Below are the code and all the weights of a small trained network. Each question names an input and a target symbol and asks about switching units off, where a switched-off unit gives its printed mean instead of its output.

import numpy as np


def w(rows, s, z=0):
    codes = np.array(rows[::2]) - 128.0
    scale = np.full(codes.shape[1], s)
    scale[-1] = z or s
    return codes * scale


def f(y):
    return y / 2 * (1 + np.tanh(0.7978845608 * (y + 0.044715 * y**3)))


def softmax(a):
    e = np.exp(a - a.max(-1, keepdims=True))
    return e / e.sum(-1, keepdims=True)


def log_softmax(a):
    a = a - a.max(-1, keepdims=True)
    return a - np.log(np.exp(a).sum(-1, keepdims=True))


def net(x, mask):
    ids = ['αγδεηθλμξστφω'.index(c) for c in x.split()]
    T = len(ids)
    res = E[ids] + P[:T]
    r = res
    for j in range(2):
        rows = slice(4 * j, 4 * j + 4)
        q, k, v = (r @ M[0][rows].T for M in (Q, K, V))
        z = softmax(np.where(np.tri(T) > 0, q @ k.T / 4**0.5, -1e9)) @ v
        o = O[0][rows]
        res = res + np.where(mask[j], z, o[:, -1]) @ o[:, :-1]
    y = f(res @ A[0][:, :-1].T + A[0][:, -1])
    res = res + np.where(mask[2:14], y, B[0][:, -1]) @ B[0][:, :-1]
    return log_softmax(res[-1] @ U[:, :-1].T + U[:, -1])


Q, K, V, O, A, B = {}, {}, {}, {}, {}, {}
E = w([
[145,96,120],'α',
[79,124,150],'γ',
[108,139,95],'δ',
[99,142,125],'ε',
[183,107,99],'η',
[153,195,251],'θ',
[103,70,91],'λ',
[120,124,82],'μ',
[97,107,146],'ξ',
[50,161,113],'σ',
[131,156,81],'τ',
[97,116,146],'φ',
[177,129,143],'ω',
],0.031)
P = w([
[253,35,134],'0',
[160,107,117],'1',
[122,150,122],'2',
[93,185,122],'3',
[67,213,127],'4',
[73,215,123],'5',
],0.0056)
Q[0] = w([
[81,201,130],'h1',
[9,148,58],'h1',
[89,85,105],'h1',
[65,127,152],'h1',
[140,150,215],'h2',
[83,171,198],'h2',
[67,61,132],'h2',
[194,232,166],'h2',
],0.011)
K[0] = w([
[244,117,101],'h1',
[142,71,105],'h1',
[89,67,113],'h1',
[139,70,82],'h1',
[132,87,179],'h2',
[85,2,101],'h2',
[61,142,125],'h2',
[154,133,91],'h2',
],0.013)
V[0] = w([
[144,185,8],'h1',
[65,111,94],'h1',
[145,210,103],'h1',
[42,122,117],'h1',
[83,121,158],'h2',
[161,100,104],'h2',
[171,148,166],'h2',
[123,77,97],'h2',
],0.011)
O[0] = w([
[93,92,80,167],'h1',
[215,78,114,90],'h1',
[87,94,150,46],'h1',
[150,25,86,18],'h1',
[85,131,191,11],'h2',
[187,125,100,253],'h2',
[255,158,159,144],'h2',
[172,99,65,212],'h2',
],0.0071,0.0036)
A[0] = w([
[134,137,128,236],'n1',
[64,121,254,89],'n2',
[175,163,121,74],'n3',
[112,49,14,166],'n4',
[104,211,155,118],'n5',
[89,36,64,125],'n6',
[43,106,155,152],'n7',
[228,122,166,144],'n8',
[150,115,171,253],'n9',
[114,14,88,192],'n10',
[182,181,80,183],'n11',
[3,41,117,27],'n12',
],0.0097,0.0056)
B[0] = w([
[63,169,122,161],'n1',
[159,107,63,164],'n2',
[182,90,70,150],'n3',
[156,177,161,252],'n4',
[140,97,182,172],'n5',
[135,143,170,194],'n6',
[132,2,85,146],'n7',
[75,14,141,192],'n8',
[35,147,162,157],'n9',
[143,219,206,214],'n10',
[65,95,46,206],'n11',
[225,95,75,158],'n12',
],0.0072,0.015)
U = w([
[91,83,214,149],'α',
[174,195,59,253],'γ',
[236,176,130,10],'δ',
[88,39,119,147],'ε',
[173,76,112,108],'η',
[135,71,134,50],'θ',
[225,80,2,97],'λ',
[140,73,125,34],'μ',
[221,34,160,114],'ξ',
[142,82,122,6],'σ',
[109,105,122,103],'τ',
[114,173,94,203],'φ',
[206,93,108,196],'ω',
],0.0089,0.0058)

Each question gives the input, a string of symbols that net reads in full, and the target symbol t.
The units are the heads (4 rows each of Q, K, V and O) and the neurons (one row each of A and B). Each row of codes is followed by its name. A weight is (code - 128) times the scale printed after its matrix; where a second scale follows, it is the last column's (O, A, B and U).
mask holds one flag per unit, heads first, then neurons. A switched-off unit (its flag False) gives its mean, the last column of its rows in O or B, instead of its output. The means were averaged over made-up inputs and are rounded, as every weight is.
A unit's drop is (log p(t) with every unit on - log p(t) with that unit switched off) / (log p(t) with every unit on - log p(t) with every unit switched off).
The circuit of an input: a set's keep is (log p(t) with only the set's units on - log p(t) with every unit switched off) / (log p(t) with every unit on - log p(t) with every unit switched off). Starting from the 12 units with the biggest drops (on a tie, the unit counted first), units are removed one at a time, each time the one whose removal leaves the highest keep (on an exact tie, the one counted first), for as long as the keep stays at least 0.8.
circuit, biggest first: the units of the circuit, biggest drop first
k most important neurons: the k neurons with the biggest drops, biggest first
which heads matter: for each layer, one digit per head in row order, 1 if its drop is at least 0.15 and else 0, layers parted by /
drop of u: that unit's drop, to one decimal
input η η τ η η σ, target ε: circuit, biggest first -> n7; n10
input η λ λ, target δ: which heads matter -> 10
input η λ λ σ, target ε: circuit, biggest first -> n7; h2
input λ α τ η α λ, target γ: circuit, biggest first -> n8; n10
input ε θ ξ λ η λ, target α: which heads matter -> 11
input γ λ η τ θ η, target α: circuit, biggest first -> h2; h1
input σ λ η σ η, target ξ: which heads matter -> 10
input η λ η, target λ: 2 most important neurons -> n11; n3
input η θ α, target α: 2 most important neurons -> n9; n5
input θ λ α, target α: most important neuron -> n9
input η η γ, target ε: drop of n7 -> 0.7
input η λ σ λ, target ξ: drop of n10 -> 0.0
input ω η τ η σ λ, target ξ: drop of n12 -> 0.7
